Below is a small trained network, with its code and all its weights. Each question gives an input and a class and asks what happens when units are switched off, that is, made to give their printed mean instead of their output.

import numpy as np


def w(rows, s, z=0):
    codes = np.array(rows[::2]) - 128.0
    scale = np.full(codes.shape[1], s)
    scale[-1] = z or s
    return codes * scale


def norm(h):
    return h / np.sqrt((h * h).mean(-1, keepdims=True) + 1e-5)


def f(y):
    return y / 2 * (1 + np.tanh(0.7978845608 * (y + 0.044715 * y**3)))


def log_softmax(a):
    a = a - a.max(-1, keepdims=True)
    return a - np.log(np.exp(a).sum(-1, keepdims=True))


def net(x, mask):
    res = np.array(x, float).reshape(1, 4) / 4 @ E
    u = 0
    for l in range(2):
        y = f(norm(res) @ A[l][:, :-1].T + A[l][:, -1])
        res = res + np.where(mask[u : u + 6], y, B[l][:, -1]) @ B[l][:, :-1]
        u += 6
    return log_softmax(norm(res)[-1] @ U[:, :-1].T + U[:, -1])


A, B = {}, {}
E = w([
[83,56,91,31,9,78,131],'x0',
[223,87,210,141,93,136,115],'x1',
[149,119,141,86,181,81,179],'x2',
[181,252,134,31,100,163,127],'x3',
],0.0039)
A[0] = w([
[112,132,128,165,74,175,6,23],'0.n0',
[221,60,168,104,126,141,69,86],'0.n1',
[82,156,145,166,48,213,75,66],'0.n2',
[196,122,196,139,90,83,142,4],'0.n3',
[154,192,130,28,142,158,80,91],'0.n4',
[151,110,170,70,173,83,254,76],'0.n5',
],0.0074,0.0024)
B[0] = w([
[83,140,169,183,149,126,172,194],'0.n0',
[92,103,27,127,119,186,105,233],'0.n1',
[181,104,160,147,173,119,255,207],'0.n2',
[116,148,51,196,210,228,182,175],'0.n3',
[191,76,86,149,167,53,143,254],'0.n4',
[94,123,204,190,117,129,189,216],'0.n5',
],0.0075,0.0028)
A[1] = w([
[32,39,167,206,121,93,45,221],'1.n0',
[81,110,131,99,20,147,130,69],'1.n1',
[2,179,81,72,181,89,202,167],'1.n2',
[96,122,153,182,130,161,195,124],'1.n3',
[141,207,170,212,207,138,28,165],'1.n4',
[159,86,68,145,219,133,89,254],'1.n5',
],0.0068,0.003)
B[1] = w([
[239,193,106,126,174,111,106,254],'1.n0',
[73,66,254,30,85,147,161,148],'1.n1',
[122,125,137,187,119,222,111,194],'1.n2',
[53,186,145,63,128,76,197,206],'1.n3',
[153,5,188,66,47,148,109,216],'1.n4',
[45,170,77,90,72,101,89,244],'1.n5',
],0.0074,0.0058)
U = w([
[136,60,219,42,63,124,94,242],'0',
[252,177,74,118,162,50,88,176],'1',
[113,137,206,189,158,114,239,51],'2',
[91,153,84,147,110,227,93,146],'3',
[109,181,145,113,124,91,120,2],'4',
],0.012,0.0025)

Each question gives the input, the list of numbers given to net, and the class t.
The units are the neurons (one row each of A and B). Each row of codes is followed by its name. A weight is (code - 128) times the scale printed after its matrix; where a second scale follows, it is the last column's (A, B and U).
mask holds one flag per neuron, layer by layer. A switched-off neuron (its flag False) gives its mean, the last column of its row in B, instead of its output. The means were averaged over made-up inputs and are rounded, as every weight is.
A unit's drop is (log p(t) with every unit on - log p(t) with that unit switched off) / (log p(t) with every unit on - log p(t) with every unit switched off).
The circuit of an input: a set's keep is (log p(t) with only the set's units on - log p(t) with every unit switched off) / (log p(t) with every unit on - log p(t) with every unit switched off). Starting from all 12 units, units are removed one at a time, each time the one whose removal leaves the highest keep (on an exact tie, the one counted first), for as long as the keep stays at least 0.8.
circuit, biggest first: the units of the circuit, biggest drop first
k most important neurons: the k neurons with the biggest drops, biggest first
top k neurons in layer l: the k neurons of layer l with the biggest drops, biggest first
input [5,7,-4,-2], class 3: 2 most important neurons : 0.n1, 0.n3
input [-8,-5,8,4], class 0: circuit, biggest first : 1.n4, 0.n2
input [7,8,-4,-1], class 3: 4 most important neurons : 0.n1, 0.n3, 1.n4, 0.n5
input [-8,-8,4,1], class 0: most important neuron : 1.n4
input [-5,-3,-5,0], class 0: top 2 neurons in layer 0 : 0.n5, 0.n3
input [7,2,8,-4], class 2: 4 most important neurons : 0.n5, 1.n4, 1.n5, 1.n0
input [6,0,2,-8], class 1: 2 most important neurons : 1.n0, 1.n4
input [0,2,-6,8], class 1: 2 most important neurons : 0.n4, 0.n5
input [7,2,8,6], class 2: circuit, biggest first : 0.n5, 1.n4
input [3,6,1,5], class 3: top 2 neurons in layer 1 : 1.n0, 1.n5
input [-6,-1,4,-8], class 1: 2 most important neurons : 1.n0, 1.n1
input [-6,-7,6,2], class 3: top 2 neurons in layer 0 : 0.n2, 0.n0
input [5,7,-6,1], class 3: top 3 neurons in layer 0 : 0.n1, 0.n3, 0.n5
input [3,7,-7,3], class 2: most important neuron : 0.n2
input [-7,-6,-2,-6], class 0: 2 most important neurons : 1.n4, 0.n1
input [5,-5,3,-6], class 1: top 2 neurons in layer 0 : 0.n1, 0.n3
input [-5,1,5,-6], class 1: 2 most important neurons : 1.n0, 0.n2
input [1,6,-7,-5], class 2: 4 most important neurons : 0.n2, 0.n0, 1.n3, 0.n4
input [-4,-8,-8,3], class 2: 4 most important neurons : 0.n2, 0.n1, 0.n0, 1.n3
input [-7,-2,-2,0], class 0: circuit, biggest first : 1.n4
input [-2,-8,3,-6], class 3: 2 most important neurons : 1.n2, 0.n4
input [-4,8,-8,7], class 2: top 2 neurons in layer 1 : 1.n0, 1.n2
input [-5,5,-5,-2], class 0: top 2 neurons in layer 0 : 0.n5, 0.n4
input [2,5,-4,-4], class 3: top 4 neurons in layer 0 : 0.n1, 0.n3, 0.n5, 0.n4
input [6,-4,7,0], class 2: top 2 neurons in layer 1 : 1.n4, 1.n5
